Below are the code and all the weights of a small trained network. Each question names an input and a class and asks about switching units off, where a switched-off unit gives its printed mean instead of its output.

import numpy as np


def w(rows, s, z=0):
    codes = np.array(rows[::2]) - 128.0
    scale = np.full(codes.shape[1], s)
    scale[-1] = z or s
    return codes * scale


def f(y):
    return y / 2 * (1 + np.tanh(0.7978845608 * (y + 0.044715 * y**3)))


def log_softmax(a):
    a = a - a.max(-1, keepdims=True)
    return a - np.log(np.exp(a).sum(-1, keepdims=True))


def net(x, mask):
    res = np.array(x, float).reshape(1, 7) / 4 @ E
    y = f(res @ A[0][:, :-1].T + A[0][:, -1])
    res = res + np.where(mask, y, B[0][:, -1]) @ B[0][:, :-1]
    return log_softmax(res[-1] @ U[:, :-1].T + U[:, -1])


A, B = {}, {}
E = w([
[130,130,130,128,126,134],'x0',
[44,161,186,6,166,200],'x1',
[130,125,129,129,128,131],'x2',
[38,144,55,195,118,145],'x3',
[97,2,151,112,72,144],'x4',
[139,148,30,39,70,112],'x5',
[126,129,130,127,125,130],'x6',
],0.0073)
A[0] = w([
[103,2,120,121,98,140,84],'N1',
[185,97,119,191,77,76,115],'N2',
[105,22,135,112,95,116,106],'N3',
[193,126,73,187,124,93,113],'N4',
[118,99,205,208,196,159,110],'N5',
[58,122,117,164,102,109,244],'N6',
[147,128,76,79,86,118,111],'N7',
[232,100,165,80,152,128,100],'N8',
],0.0095,0.011)
B[0] = w([
[137,169,130,183,201,90,166],'N1',
[64,134,202,99,111,172,192],'N2',
[133,169,162,130,212,110,166],'N3',
[89,129,184,126,146,144,187],'N4',
[118,105,80,47,52,51,178],'N5',
[218,100,116,85,134,161,248],'N6',
[114,122,145,71,99,53,154],'N7',
[139,2,35,183,169,177,155],'N8',
],0.011)
U = w([
[170,115,130,112,121,160,189],'0',
[174,118,128,116,122,154,187],'1',
[169,113,123,117,121,157,178],'2',
[110,108,113,92,69,18,91],'3',
[143,78,63,157,142,210,132],'4',
[10,123,181,108,125,203,84],'5',
[145,171,117,161,209,91,118],'6',
[86,116,58,197,98,138,2],'7',
],0.013,0.0088)

Each question gives the input, the list of numbers given to net, and the class t.
The units are the neurons (one row each of A and B). Each row of codes is followed by its name. A weight is (code - 128) times the scale printed after its matrix; where a second scale follows, it is the last column's (A, B and U).
mask holds one flag per neuron, in row order. A switched-off neuron (its flag False) gives its mean, the last column of its row in B, instead of its output. The means were averaged over made-up inputs and are rounded, as every weight is.
A unit's drop is (log p(t) with every unit on - log p(t) with that unit switched off) / (log p(t) with every unit on - log p(t) with every unit switched off).
The circuit of an input: a set's keep is (log p(t) with only the set's units on - log p(t) with every unit switched off) / (log p(t) with every unit on - log p(t) with every unit switched off). Starting from all 8 units, units are removed one at a time, each time the one whose removal leaves the highest keep (on an exact tie, the one counted first), for as long as the keep stays at least 0.8.
circuit, biggest first: the units of the circuit, biggest drop first
top k neurons: the k neurons with the biggest drops, biggest first
drop of u: that unit's drop, to one decimal
input [5,5,-2,-7,-4,6,-1], class 4: top 2 neurons : N8, N5
input [-2,-5,-3,-4,-4,8,-6], class 3: circuit, biggest first : N7
input [7,7,4,4,7,1,6], class 2: circuit, biggest first : N2, N6
input [-4,-3,1,6,-2,-6,1], class 3: top 2 neurons : N5, N8
input [2,6,0,7,-7,4,1], class 4: top 2 neurons : N2, N5
input [1,-8,4,-4,-5,0,5], class 5: circuit, biggest first : N2, N4
input [7,3,-1,8,-6,-2,1], class 4: circuit, biggest first : N7, N3, N6
input [8,7,1,6,6,-7,3], class 2: top 2 neurons : N6, N2
input [-8,2,4,6,5,-3,3], class 2: top 2 neurons : N6, N8
input [0,2,4,0,7,0,5], class 6: circuit, biggest first : N1, N3
input [6,4,5,-2,-5,-8,-6], class 3: top 2 neurons : N5, N6
input [-4,1,6,-8,6,-6,0], class 4: top 2 neurons : N8, N7
input [-2,-7,0,1,5,-2,-3], class 5: top 3 neurons : N2, N4, N8
input [6,1,3,-8,1,1,-5], class 4: circuit, biggest first : N8
input [4,1,-7,-4,8,-8,7], class 3: drop of N5 : 1.6
input [-2,-5,4,0,-2,-1,1], class 5: drop of N8 : 0.1
input [1,-7,-2,2,-1,0,-3], class 5: drop of N4 : 0.3
